Here is a tiny trained network, its code and every weight. The questions are about switching its units off for an input and a class, where a switched-off unit gives its printed mean instead of its output.

import numpy as np


def w(rows, s, z=0):
    codes = np.array(rows[::2]) - 128.0
    scale = np.full(codes.shape[1], s)
    scale[-1] = z or s
    return codes * scale


def f(y):
    return np.maximum(y, 0)


def log_softmax(a):
    a = a - a.max(-1, keepdims=True)
    return a - np.log(np.exp(a).sum(-1, keepdims=True))


def net(x, mask):
    res = np.array(x, float).reshape(1, 6) / 4 @ E
    y = f(res @ A[0][:, :-1].T + A[0][:, -1])
    res = res + np.where(mask, y, B[0][:, -1]) @ B[0][:, :-1]
    return log_softmax(res[-1] @ U[:, :-1].T + U[:, -1])


A, B = {}, {}
E = w([
[128,127,128,126,128,128,128],'x0',
[243,101,214,94,127,180,119],'x1',
[81,155,188,131,239,115,138],'x2',
[105,155,208,158,87,78,80],'x3',
[52,69,165,77,71,148,189],'x4',
[137,68,100,68,134,34,111],'x5',
],0.011)
A[0] = w([
[96,179,177,65,183,133,92,2],'N0',
[179,173,191,147,114,211,193,89],'N1',
[136,187,68,168,164,89,60,203],'N2',
[135,89,86,128,151,67,142,118],'N3',
[3,121,107,89,86,144,153,94],'N4',
[121,97,79,80,167,186,186,254],'N5',
[153,94,93,155,102,156,158,97],'N6',
[46,110,148,154,199,108,105,64],'N7',
[80,117,228,178,64,82,36,132],'N8',
[189,115,142,119,179,170,19,140],'N9',
[44,185,89,158,110,207,89,128],'N10',
[103,169,49,121,41,127,96,135],'N11',
[116,116,125,118,108,74,97,51],'N12',
[115,79,143,64,139,81,114,152],'N13',
[138,127,195,88,182,142,128,75],'N14',
[166,102,144,100,91,164,86,62],'N15',
[73,140,98,185,119,153,133,102],'N16',
[188,134,68,113,93,169,106,120],'N17',
[116,135,140,98,232,150,151,139],'N18',
[168,108,152,22,141,102,91,100],'N19',
[181,93,132,123,64,161,91,104],'N20',
[108,114,177,129,90,101,134,118],'N21',
[151,95,213,69,99,148,210,115],'N22',
],0.012,0.0021)
B[0] = w([
[99,55,130,107,114,96,169,191],'N0',
[92,109,81,39,200,160,35,242],'N1',
[207,203,173,80,117,106,186,249],'N2',
[150,109,100,118,223,165,40,194],'N3',
[161,248,164,98,150,121,179,219],'N4',
[217,113,159,253,125,204,132,211],'N5',
[109,79,146,165,107,143,116,178],'N6',
[91,110,110,122,74,52,127,213],'N7',
[153,78,179,243,113,227,122,244],'N8',
[149,219,78,114,109,129,168,219],'N9',
[101,110,112,97,161,163,44,212],'N10',
[94,74,67,105,53,43,163,213],'N11',
[113,112,103,107,180,183,116,171],'N12',
[142,123,75,118,136,133,67,196],'N13',
[44,121,35,150,82,45,158,195],'N14',
[32,146,57,144,46,83,162,186],'N15',
[119,141,65,99,130,118,65,186],'N16',
[140,108,147,151,138,115,187,209],'N17',
[112,19,128,165,72,92,192,202],'N18',
[121,131,80,104,194,158,68,198],'N19',
[67,90,81,139,122,56,148,206],'N20',
[193,177,191,156,147,162,134,176],'N21',
[168,254,135,90,116,106,150,230],'N22',
],0.009,0.012)
U = w([
[58,53,113,142,81,90,163,63],'0',
[103,156,108,121,135,122,113,253],'1',
[180,201,155,101,128,137,163,18],'2',
[101,78,105,86,184,175,4,101],'3',
[169,69,156,216,131,189,134,169],'4',
],0.017,0.0042)

Each question gives the input, the list of numbers given to net, and the class t.
The units are the neurons (one row each of A and B). Each row of codes is followed by its name. A weight is (code - 128) times the scale printed after its matrix; where a second scale follows, it is the last column's (A, B and U).
mask holds one flag per neuron, in row order. A switched-off neuron (its flag False) gives its mean, the last column of its row in B, instead of its output. The means were averaged over made-up inputs and are rounded, as every weight is.
A unit's drop is (log p(t) with every unit on - log p(t) with that unit switched off) / (log p(t) with every unit on - log p(t) with every unit switched off).
The circuit of an input: a set's keep is (log p(t) with only the set's units on - log p(t) with every unit switched off) / (log p(t) with every unit on - log p(t) with every unit switched off). Starting from the 12 units with the biggest drops (on a tie, the unit counted first), units are removed one at a time, each time the one whose removal leaves the highest keep (on an exact tie, the one counted first), for as long as the keep stays at least 0.8.
circuit, biggest first: the units of the circuit, biggest drop first
most important unit: the unit with the biggest drop
k most important neurons: the k neurons with the biggest drops, biggest first
drop when u is switched off: that unit's drop, to one decimal
input [2,-3,-6,-3,2,8], class 3: circuit, biggest first	N3
input [-3,-8,3,2,4,-2], class 1: circuit, biggest first	N4, N10
input [-8,-1,0,-6,-2,5], class 4: 3 most important neurons	N1, N5, N10
input [-2,7,-5,-1,-7,-1], class 1: 2 most important neurons	N20, N15
input [-3,2,-1,5,6,-7], class 3: 4 most important neurons	N1, N2, N10, N9
input [-8,-6,-6,6,-7,-6], class 2: 4 most important neurons	N2, N1, N14, N18
input [5,7,6,-7,-4,7], class 1: 2 most important neurons	N9, N8
input [0,6,8,-7,1,-8], class 0: 2 most important neurons	N18, N14
input [-4,5,-4,4,6,-3], class 2: 4 most important neurons	N22, N21, N11, N10
input [5,1,-1,8,-6,8], class 3: 3 most important neurons	N19, N5, N12
input [-4,2,2,-6,0,3], class 4: 2 most important neurons	N5, N1
input [3,-3,4,2,-4,-2], class 0: 4 most important neurons	N22, N4, N7, N18
input [1,6,2,-3,6,-8], class 3: 2 most important neurons	N1, N2
input [-6,6,-1,0,4,-3], class 1: most important unit	N22
input [5,-7,-3,7,3,4], class 1: 4 most important neurons	N4, N5, N11, N18
input [8,2,-2,-7,1,2], class 4: drop when N5 is switched off	0.1
input [1,0,-5,-6,-4,5], class 4: drop when N19 is switched off	0.0
input [6,-3,-3,-7,-5,-8], class 3: drop when N8 is switched off	0.2
